Below is a small trained network, with its code and all its weights. Each question gives an input and a class and asks what happens when units are switched off, that is, made to give their printed mean instead of their output.

import numpy as np


def w(rows, s, z=0):
    codes = np.array(rows[::2]) - 128.0
    scale = np.full(codes.shape[1], s)
    scale[-1] = z or s
    return codes * scale


def norm(h):
    return h / np.sqrt((h * h).mean(-1, keepdims=True) + 1e-5)


def f(y):
    return y / 2 * (1 + np.tanh(0.7978845608 * (y + 0.044715 * y**3)))


def log_softmax(a):
    a = a - a.max(-1, keepdims=True)
    return a - np.log(np.exp(a).sum(-1, keepdims=True))


def net(x, mask):
    res = np.array(x, float).reshape(1, 7) / 4 @ E
    u = 0
    for l in range(2):
        y = f(norm(res) @ A[l][:, :-1].T + A[l][:, -1])
        res = res + np.where(mask[u : u + 3], y, B[l][:, -1]) @ B[l][:, :-1]
        u += 3
    return log_softmax(norm(res)[-1] @ U[:, :-1].T + U[:, -1])


A, B = {}, {}
E = w([
[89,59,176,75,68],'x0',
[218,102,200,161,162],'x1',
[179,135,113,124,62],'x2',
[140,228,171,84,172],'x3',
[75,104,157,254,78],'x4',
[153,167,143,101,82],'x5',
[100,185,167,51,114],'x6',
],0.0063)
A[0] = w([
[94,29,48,95,200,123],'L0N1',
[38,186,2,49,153,48],'L0N2',
[33,154,163,50,76,3],'L0N3',
],0.0064,0.0034)
B[0] = w([
[92,57,173,153,152,239],'L0N1',
[105,100,93,148,41,255],'L0N2',
[8,179,102,101,67,193],'L0N3',
],0.011,0.0021)
A[1] = w([
[170,49,114,108,177,205],'L1N1',
[55,148,190,68,76,24],'L1N2',
[125,81,115,2,109,3],'L1N3',
],0.0092,0.0031)
B[1] = w([
[65,130,116,216,111,252],'L1N1',
[50,179,115,80,91,237],'L1N2',
[115,64,254,67,178,186],'L1N3',
],0.011,0.0033)
U = w([
[250,196,100,132,243,146],'0',
[181,47,156,212,80,128],'1',
[181,99,95,110,147,1],'2',
[108,68,206,72,191,91],'3',
[93,77,145,235,211,211],'4',
[155,148,26,205,75,99],'5',
[44,169,114,80,43,156],'6',
[187,141,193,88,130,61],'7',
],0.014,0.0094)

Each question gives the input, the list of numbers given to net, and the class t.
The units are the neurons (one row each of A and B). Each row of codes is followed by its name. A weight is (code - 128) times the scale printed after its matrix; where a second scale follows, it is the last column's (A, B and U).
mask holds one flag per neuron, layer by layer. A switched-off neuron (its flag False) gives its mean, the last column of its row in B, instead of its output. The means were averaged over made-up inputs and are rounded, as every weight is.
A unit's drop is (log p(t) with every unit on - log p(t) with that unit switched off) / (log p(t) with every unit on - log p(t) with every unit switched off).
The circuit of an input: a set's keep is (log p(t) with only the set's units on - log p(t) with every unit switched off) / (log p(t) with every unit on - log p(t) with every unit switched off). Starting from all 6 units, units are removed one at a time, each time the one whose removal leaves the highest keep (on an exact tie, the one counted first), for as long as the keep stays at least 0.8.
units of the circuit, in order: the units of the circuit, biggest drop first
unit that matters most: the unit with the biggest drop
top k neurons: the k neurons with the biggest drops, biggest first
k most important neurons of layer l: the k neurons of layer l with the biggest drops, biggest first
drop of u: that unit's drop, to one decimal
input [-1,6,2,-7,-6,-4,7], class 4: unit that matters most -> L1N1
input [1,5,4,-8,-3,1,-4], class 4: units of the circuit, in order -> L1N1, L0N2
input [-5,-7,7,7,3,-4,-2], class 5: units of the circuit, in order -> L1N2, L0N2, L0N3
input [-4,-6,4,-8,-8,6,-5], class 1: top 4 neurons -> L1N2, L0N1, L1N3, L0N3
input [1,-3,7,-4,4,5,0], class 5: units of the circuit, in order -> L1N3, L0N3, L0N1
input [-2,-2,-4,-1,-6,7,-4], class 1: 2 most important neurons of layer 0 -> L0N2, L0N3
input [6,1,3,-7,-4,7,-1], class 3: top 2 neurons -> L1N3, L0N2
input [7,2,6,-5,-3,-5,0], class 4: top 4 neurons -> L1N1, L0N2, L0N3, L0N1
input [0,4,3,-1,2,5,5], class 7: 2 most important neurons of layer 0 -> L0N3, L0N2
input [3,5,-2,-7,-8,0,-2], class 4: drop of L1N1 -> 0.5
input [-4,0,4,-8,-5,-5,6], class 4: drop of L1N1 -> 0.2
input [-8,-3,7,3,-2,7,2], class 0: drop of L1N1 -> 0.3
